Here is a tiny trained network, its code and every weight. The questions are about switching its units off for an input and a target symbol, where a switched-off unit gives its printed mean instead of its output.

import numpy as np


def w(rows, s, z=0):
    codes = np.array(rows[::2]) - 128.0
    scale = np.full(codes.shape[1], s)
    scale[-1] = z or s
    return codes * scale


def f(y):
    return np.maximum(y, 0)


def softmax(a):
    e = np.exp(a - a.max(-1, keepdims=True))
    return e / e.sum(-1, keepdims=True)


def log_softmax(a):
    a = a - a.max(-1, keepdims=True)
    return a - np.log(np.exp(a).sum(-1, keepdims=True))


def net(x, mask):
    ids = ['αβγζθλξστφψω'.index(c) for c in x.split()]
    T = len(ids)
    res = E[ids] + P[:T]
    u = 0
    for l in range(2):
        r = res
        for j in range(2):
            rows = slice(2 * j, 2 * j + 2)
            q, k, v = (r @ M[l][rows].T for M in (Q, K, V))
            z = softmax(np.where(np.tri(T) > 0, q @ k.T / 2**0.5, -1e9)) @ v
            o = O[l][rows]
            res = res + np.where(mask[u + j], z, o[:, -1]) @ o[:, :-1]
        u += 2
        y = f(res @ A[l][:, :-1].T + A[l][:, -1])
        res = res + np.where(mask[u : u + 4], y, B[l][:, -1]) @ B[l][:, :-1]
        u += 4
    return log_softmax(res[-1] @ U[:, :-1].T + U[:, -1])


Q, K, V, O, A, B = {}, {}, {}, {}, {}, {}
E = w([
[146,29,53,163],'α',
[153,117,99,164],'β',
[137,129,102,199],'γ',
[99,125,205,83],'ζ',
[155,137,149,197],'θ',
[111,196,86,126],'λ',
[45,149,253,150],'ξ',
[149,38,146,116],'σ',
[108,215,142,131],'τ',
[72,138,81,125],'φ',
[114,166,165,228],'ψ',
[79,46,38,167],'ω',
],0.02)
P = w([
[202,133,85,40],'0',
[143,148,162,28],'1',
[156,131,198,45],'2',
[142,92,177,38],'3',
[129,109,132,35],'4',
[142,84,254,27],'5',
[138,62,175,10],'6',
[124,75,123,27],'7',
[132,141,98,30],'8',
],0.0035)
Q[0] = w([
[24,255,76,135],'L0H1',
[219,134,98,243],'L0H1',
[87,180,118,31],'L0H2',
[92,94,49,160],'L0H2',
],0.0095)
K[0] = w([
[13,135,139,145],'L0H1',
[243,132,95,178],'L0H1',
[131,160,117,1],'L0H2',
[218,113,116,191],'L0H2',
],0.009)
V[0] = w([
[40,34,212,97],'L0H1',
[85,255,32,149],'L0H1',
[223,160,128,28],'L0H2',
[79,178,99,81],'L0H2',
],0.0063)
O[0] = w([
[107,172,104,150,202],'L0H1',
[181,60,255,143,135],'L0H1',
[166,112,116,102,3],'L0H2',
[46,144,213,191,124],'L0H2',
],0.0096,0.0021)
A[0] = w([
[155,173,226,169,45],'L0N1',
[125,113,129,114,5],'L0N2',
[158,97,45,2,62],'L0N3',
[169,173,189,97,183],'L0N4',
],0.0092,0.0027)
B[0] = w([
[138,181,107,135,253],'L0N1',
[126,123,141,153,128],'L0N2',
[124,167,103,172,205],'L0N3',
[162,74,7,93,214],'L0N4',
],0.014,0.0052)
Q[1] = w([
[179,165,116,94],'L1H1',
[87,108,168,118],'L1H1',
[89,116,58,87],'L1H2',
[138,205,2,60],'L1H2',
],0.0082)
K[1] = w([
[111,85,26,143],'L1H1',
[171,220,173,110],'L1H1',
[42,117,75,30],'L1H2',
[143,118,117,2],'L1H2',
],0.0078)
V[1] = w([
[87,2,66,134],'L1H1',
[52,18,88,169],'L1H1',
[159,227,194,131],'L1H2',
[84,116,175,59],'L1H2',
],0.0062)
O[1] = w([
[31,22,168,103,156],'L1H1',
[100,64,134,189,144],'L1H1',
[20,95,203,153,129],'L1H2',
[155,154,148,2,3],'L1H2',
],0.0076,0.0032)
A[1] = w([
[172,119,11,175,4],'L1N1',
[104,198,130,32,130],'L1N2',
[138,106,199,114,185],'L1N3',
[191,78,131,139,37],'L1N4',
],0.011,0.0039)
B[1] = w([
[143,176,232,92,252],'L1N1',
[99,138,108,42,181],'L1N2',
[13,60,255,102,130],'L1N3',
[49,86,35,42,142],'L1N4',
],0.0088,0.011)
U = w([
[121,153,217,136,93],'α',
[135,153,182,137,117],'β',
[89,126,255,105,102],'γ',
[93,90,55,161,202],'ζ',
[108,120,100,63,137],'θ',
[162,154,77,154,215],'λ',
[210,134,97,130,194],'ξ',
[156,216,127,250,86],'σ',
[199,172,181,102,127],'τ',
[49,212,135,158,2],'φ',
[127,150,186,139,86],'ψ',
[96,119,35,211,229],'ω',
],0.0089,0.0052)

Each question gives the input, a string of symbols that net reads in full, and the target symbol t.
The units are the heads (2 rows each of Q, K, V and O) and the neurons (one row each of A and B). Each row of codes is followed by its name. A weight is (code - 128) times the scale printed after its matrix; where a second scale follows, it is the last column's (O, A, B and U).
mask holds one flag per unit, layer by layer, with each layer's heads first. A switched-off unit (its flag False) gives its mean, the last column of its rows in O or B, instead of its output. The means were averaged over made-up inputs and are rounded, as every weight is.
A unit's drop is (log p(t) with every unit on - log p(t) with that unit switched off) / (log p(t) with every unit on - log p(t) with every unit switched off).
The circuit of an input: a set's keep is (log p(t) with only the set's units on - log p(t) with every unit switched off) / (log p(t) with every unit on - log p(t) with every unit switched off). Starting from all 12 units, units are removed one at a time, each time the one whose removal leaves the highest keep (on an exact tie, the one counted first), for as long as the keep stays at least 0.8.
circuit, biggest first: the units of the circuit, biggest drop first
most important unit: the unit with the biggest drop
top k neurons: the k neurons with the biggest drops, biggest first
k most important neurons of layer l: the k neurons of layer l with the biggest drops, biggest first
heads that matter: for each layer, one digit per head in row order, 1 if its drop is at least 0.15 and else 0, layers parted by /
drop of u: that unit's drop, to one decimal
input σ φ ω σ θ σ α ξ, target φ: most important unit -> L0H1
input ω ξ ω τ λ, target ω: heads that matter -> 10 / 10
input β ζ λ, target θ: top 2 neurons -> (L1N2; L0N3)
input ξ ξ τ, target φ: heads that matter -> 11 / 01
input γ θ φ α γ ψ ζ α τ, target θ: circuit, biggest first -> (L1H2; L0N4; L1N2)
input τ β γ τ φ φ, target γ: heads that matter -> 10 / 00
input θ ξ ξ γ λ, target φ: heads that matter -> 10 / 00
input τ ω τ, target ω: heads that matter -> 00 / 10
input ω τ θ ω ψ, target ω: circuit, biggest first -> (L1N1; L1H1)
input ω τ λ, target ω: 2 most important neurons of layer 1 -> (L1N1; L1N2)
input τ ψ τ, target τ: circuit, biggest first -> (L1H1; L0H1)
input λ ξ τ ω ξ τ γ ζ, target θ: top 2 neurons -> (L1N2; L1N1)
input ξ τ λ, target φ: top 2 neurons -> (L1N2; L0N4)
input γ ζ τ γ σ τ ξ φ, target φ: top 2 neurons -> (L0N4; L0N3)
input ζ β ζ τ, target θ: top neuron -> (L1N2)
input ψ λ τ, target τ: top 2 neurons -> (L0N1; L0N4)
input ω ω τ ξ τ β λ ξ φ, target φ: drop of L0N4 -> 0.3
input ψ λ τ ξ γ τ ξ τ τ, target φ: drop of L1H2 -> 0.1
input ω ψ ω γ τ τ, target ω: drop of L1N3 -> 0.0
input ζ ψ ψ ξ ξ, target φ: drop of L0H1 -> 0.5
